Below are the code and all the weights of a small trained network. Each question names an input and a class and asks about switching units off, where a switched-off unit gives its printed mean instead of its output.

import numpy as np


def w(rows, s, z=0):
    codes = np.array(rows[::2]) - 128.0
    scale = np.full(codes.shape[1], s)
    scale[-1] = z or s
    return codes * scale


def f(y):
    return np.maximum(y, 0)


def log_softmax(a):
    a = a - a.max(-1, keepdims=True)
    return a - np.log(np.exp(a).sum(-1, keepdims=True))


def net(x, mask):
    res = np.array(x, float).reshape(1, 4) / 4 @ E
    y = f(res @ A[0][:, :-1].T + A[0][:, -1])
    res = res + np.where(mask, y, B[0][:, -1]) @ B[0][:, :-1]
    return log_softmax(res[-1] @ U[:, :-1].T + U[:, -1])


A, B = {}, {}
E = w([
[141,124,33,199,231,46,158],'x0',
[127,133,130,123,133,123,126],'x1',
[27,170,167,159,168,229,228],'x2',
[254,218,171,211,94,119,176],'x3',
],0.0083)
A[0] = w([
[130,154,149,95,34,170,108,48],'N1',
[156,120,87,135,182,89,152,58],'N2',
[38,170,157,141,156,151,226,135],'N3',
[150,128,112,170,209,97,134,56],'N4',
[50,221,134,168,150,182,193,106],'N5',
[150,162,196,73,47,174,104,59],'N6',
[224,219,152,184,95,128,144,89],'N7',
[120,159,177,78,93,114,114,60],'N8',
[120,164,50,186,176,90,160,38],'N9',
[102,161,127,141,139,173,171,107],'N10',
[201,224,161,155,124,127,183,75],'N11',
[128,146,197,70,62,163,142,2],'N12',
[165,150,91,176,202,96,155,86],'N13',
[91,98,76,142,145,70,186,71],'N14',
[20,1,110,70,154,101,147,66],'N15',
[205,80,114,129,88,57,32,164],'N16',
[193,124,106,107,97,87,75,115],'N17',
[200,185,158,199,94,123,174,68],'N18',
[90,152,147,136,146,150,184,139],'N19',
[101,171,150,151,164,197,176,112],'N20',
],0.0089,0.0017)
B[0] = w([
[144,80,174,169,158,201,177,192],'N1',
[142,131,172,162,148,184,168,179],'N2',
[164,172,78,74,90,66,158,250],'N3',
[133,93,175,154,165,211,160,188],'N4',
[181,154,63,61,87,85,176,252],'N5',
[149,96,172,201,202,190,177,214],'N6',
[42,102,66,160,103,93,49,254],'N7',
[160,119,144,183,143,196,173,166],'N8',
[133,82,177,176,202,195,182,208],'N9',
[148,147,127,68,75,112,167,192],'N10',
[31,90,126,137,108,105,67,239],'N11',
[150,91,172,149,194,173,125,195],'N12',
[139,85,172,142,171,226,137,206],'N13',
[123,125,159,153,156,191,146,185],'N14',
[73,83,138,165,87,96,2,254],'N15',
[202,211,80,71,84,62,182,247],'N16',
[183,158,65,68,91,99,163,205],'N17',
[45,95,134,155,91,85,19,239],'N18',
[159,158,90,67,109,99,151,197],'N19',
[166,162,109,79,97,69,153,220],'N20',
],0.007,0.0095)
U = w([
[189,162,96,86,87,78,174,238],'0',
[10,119,127,147,102,107,57,112],'1',
[152,119,190,167,174,198,177,2],'2',
],0.014,0.00089)

Each question gives the input, the list of numbers given to net, and the class t.
The units are the neurons (one row each of A and B). Each row of codes is followed by its name. A weight is (code - 128) times the scale printed after its matrix; where a second scale follows, it is the last column's (A, B and U).
mask holds one flag per neuron, in row order. A switched-off neuron (its flag False) gives its mean, the last column of its row in B, instead of its output. The means were averaged over made-up inputs and are rounded, as every weight is.
A unit's drop is (log p(t) with every unit on - log p(t) with that unit switched off) / (log p(t) with every unit on - log p(t) with every unit switched off).
The circuit of an input: a set's keep is (log p(t) with only the set's units on - log p(t) with every unit switched off) / (log p(t) with every unit on - log p(t) with every unit switched off). Starting from the 12 units with the biggest drops (on a tie, the unit counted first), units are removed one at a time, each time the one whose removal leaves the highest keep (on an exact tie, the one counted first), for as long as the keep stays at least 0.8.
units of the circuit, in order: the units of the circuit, biggest drop first
top k neurons: the k neurons with the biggest drops, biggest first
drop when u is switched off: that unit's drop, to one decimal
input [4,4,-4,5], class 1: units of the circuit, in order -> [N7, N18]
input [-5,-8,5,3], class 0: units of the circuit, in order -> [N5]
input [4,-4,4,-4], class 0: top 4 neurons -> [N18, N7, N11, N3]
input [4,8,-6,-6], class 0: top 3 neurons -> [N16, N18, N7]
input [8,1,3,8], class 1: top 2 neurons -> [N18, N7]
input [-5,-7,-1,6], class 1: top 3 neurons -> [N7, N18, N11]
input [-1,5,3,-3], class 0: top 4 neurons -> [N18, N7, N11, N3]
input [6,-7,5,-2], class 2: top 2 neurons -> [N9, N16]
input [6,-1,7,8], class 1: top 3 neurons -> [N18, N11, N7]
input [6,2,-5,3], class 2: top 2 neurons -> [N13, N9]
input [-8,0,-7,-1], class 2: top 2 neurons -> [N6, N1]
input [4,1,3,3], class 2: top 4 neurons -> [N16, N15, N9, N13]
input [8,-6,-7,-1], class 2: top 3 neurons -> [N9, N13, N4]
input [-3,3,-8,-6], class 0: top neuron -> [N16]
input [8,-1,8,6], class 0: top 4 neurons -> [N5, N3, N20, N19]
input [6,-6,-8,-8], class 0: top 3 neurons -> [N16, N17, N18]
input [1,-2,0,0], class 2: drop when N11 is switched off -> 0.3
input [-4,-3,0,4], class 1: drop when N7 is switched off -> 0.4
input [0,5,6,-6], class 0: drop when N5 is switched off -> 0.2
input [-2,-8,7,-5], class 0: drop when N17 is switched off -> 0.0
input [-7,-1,-6,5], class 2: units of the circuit, in order -> [N6]
